Below is a small trained network, with its code and all its weights. Each question gives an input and a target symbol and asks what happens when units are switched off, that is, made to give their printed mean instead of their output.

import numpy as np


def w(rows, s, z=0):
    codes = np.array(rows[::2]) - 128.0
    scale = np.full(codes.shape[1], s)
    scale[-1] = z or s
    return codes * scale


def f(y):
    return np.maximum(y, 0)


def softmax(a):
    e = np.exp(a - a.max(-1, keepdims=True))
    return e / e.sum(-1, keepdims=True)


def log_softmax(a):
    a = a - a.max(-1, keepdims=True)
    return a - np.log(np.exp(a).sum(-1, keepdims=True))


def net(x, mask):
    ids = ['αδεζηλμξπσφψ'.index(c) for c in x.split()]
    T = len(ids)
    res = E[ids] + P[:T]
    q, k, v = (res @ M[0].T for M in (Q, K, V))
    z = softmax(np.where(np.tri(T) > 0, q @ k.T / 3**0.5, -1e9)) @ v
    res = res + np.where(mask[0], z, O[0][:, -1]) @ O[0][:, :-1]
    y = f(res @ A[0][:, :-1].T + A[0][:, -1])
    res = res + np.where(mask[1:9], y, B[0][:, -1]) @ B[0][:, :-1]
    return log_softmax(res[-1] @ U[:, :-1].T + U[:, -1])


Q, K, V, O, A, B = {}, {}, {}, {}, {}, {}
E = w([
[102,122,134],'α',
[105,123,133],'δ',
[101,123,135],'ε',
[100,124,134],'ζ',
[90,123,141],'η',
[91,122,138],'λ',
[94,112,127],'μ',
[101,139,154],'ξ',
[158,135,129],'π',
[154,86,90],'σ',
[157,155,165],'φ',
[255,140,94],'ψ',
],0.015)
P = w([
[145,116,10],'0',
[136,148,214],'1',
[152,65,101],'2',
[146,223,106],'3',
[81,102,17],'4',
[201,112,233],'5',
[135,4,147],'6',
[112,233,134],'7',
],0.012)
Q[0] = w([
[121,247,81],'h0',
[124,82,131],'h0',
[57,186,90],'h0',
],0.012)
K[0] = w([
[172,84,210],'h0',
[63,161,97],'h0',
[127,3,182],'h0',
],0.0082)
V[0] = w([
[122,20,82],'h0',
[119,103,22],'h0',
[255,152,143],'h0',
],0.012)
O[0] = w([
[108,96,60,214],'h0',
[135,166,62,255],'h0',
[251,110,140,120],'h0',
],0.017,0.0041)
A[0] = w([
[106,138,139,111],'n0',
[88,161,170,114],'n1',
[133,100,96,79],'n2',
[148,126,127,254],'n3',
[168,133,186,106],'n4',
[103,129,96,236],'n5',
[185,117,119,103],'n6',
[139,131,251,196],'n7',
],0.019,0.0082)
B[0] = w([
[129,137,165,139],'n0',
[59,153,187,155],'n1',
[65,211,206,172],'n2',
[98,85,67,201],'n3',
[246,126,176,169],'n4',
[148,56,149,250],'n5',
[91,104,157,185],'n6',
[119,206,81,197],'n7',
],0.013,0.014)
U = w([
[115,47,254,196],'α',
[100,155,232,117],'δ',
[123,140,174,46],'ε',
[133,41,60,192],'ζ',
[69,218,141,102],'η',
[133,130,159,2],'λ',
[139,228,95,88],'μ',
[191,129,137,150],'ξ',
[119,146,192,61],'π',
[130,200,56,136],'σ',
[138,138,172,19],'φ',
[102,147,240,147],'ψ',
],0.0088,0.0063)

Each question gives the input, a string of symbols that net reads in full, and the target symbol t.
The units are the heads (3 rows each of Q, K, V and O) and the neurons (one row each of A and B). Each row of codes is followed by its name. A weight is (code - 128) times the scale printed after its matrix; where a second scale follows, it is the last column's (O, A, B and U).
mask holds one flag per unit, heads first, then neurons. A switched-off unit (its flag False) gives its mean, the last column of its rows in O or B, instead of its output. The means were averaged over made-up inputs and are rounded, as every weight is.
A unit's drop is (log p(t) with every unit on - log p(t) with that unit switched off) / (log p(t) with every unit on - log p(t) with every unit switched off).
The circuit of an input: a set's keep is (log p(t) with only the set's units on - log p(t) with every unit switched off) / (log p(t) with every unit on - log p(t) with every unit switched off). Starting from all 9 units, units are removed one at a time, each time the one whose removal leaves the highest keep (on an exact tie, the one counted first), for as long as the keep stays at least 0.8.
units of the circuit, in order: the units of the circuit, biggest drop first
unit that matters most: the unit with the biggest drop
k most important neurons: the k neurons with the biggest drops, biggest first
input ε δ π μ ψ π, target ξ: units of the circuit, in order => [n4 h0]
input δ η ε ψ ε ψ λ λ, target ξ: 2 most important neurons => [n4 n2]
input π ψ φ ε φ λ, target μ: unit that matters most => n7
input μ σ φ ξ ζ η λ σ, target ζ: units of the circuit, in order => [n2 n7]
input σ ψ δ λ, target ξ: units of the circuit, in order => [h0 n4]
input μ μ η δ μ φ, target μ: units of the circuit, in order => [n7 n5]
input μ α ζ ε ζ, target α: units of the circuit, in order => [n5 n7]
input δ μ δ ψ π η ψ ξ, target ξ: 3 most important neurons => [n4 n2 n1]
input λ λ η ξ ζ δ, target η: units of the circuit, in order => [h0 n7 n5]
input ξ μ ε α, target α: units of the circuit, in order => [h0 n7]
input α α η η σ μ, target ζ: units of the circuit, in order => [n2 n1]
input π σ α ε λ ε μ ζ, target α: units of the circuit, in order => [n7 h0]
input π λ α λ ψ ε, target ξ: units of the circuit, in order => [h0 n4 n2]
input η φ α ξ, target μ: 3 most important neurons => [n7 n4 n5]
input λ ψ ζ ψ η ξ ψ ψ, target ξ: 2 most important neurons => [n4 n7]
input ξ δ λ ψ ζ φ ψ, target α: 3 most important neurons => [n6 n7 n4]
input η α μ η, target α: 2 most important neurons => [n7 n2]
input ψ ε π ψ ξ λ ψ, target α: 2 most important neurons => [n6 n4]
input ζ π δ ξ η λ, target η: 4 most important neurons => [n7 n5 n4 n1]
input ζ φ μ δ, target μ: most important neuron => [n7]
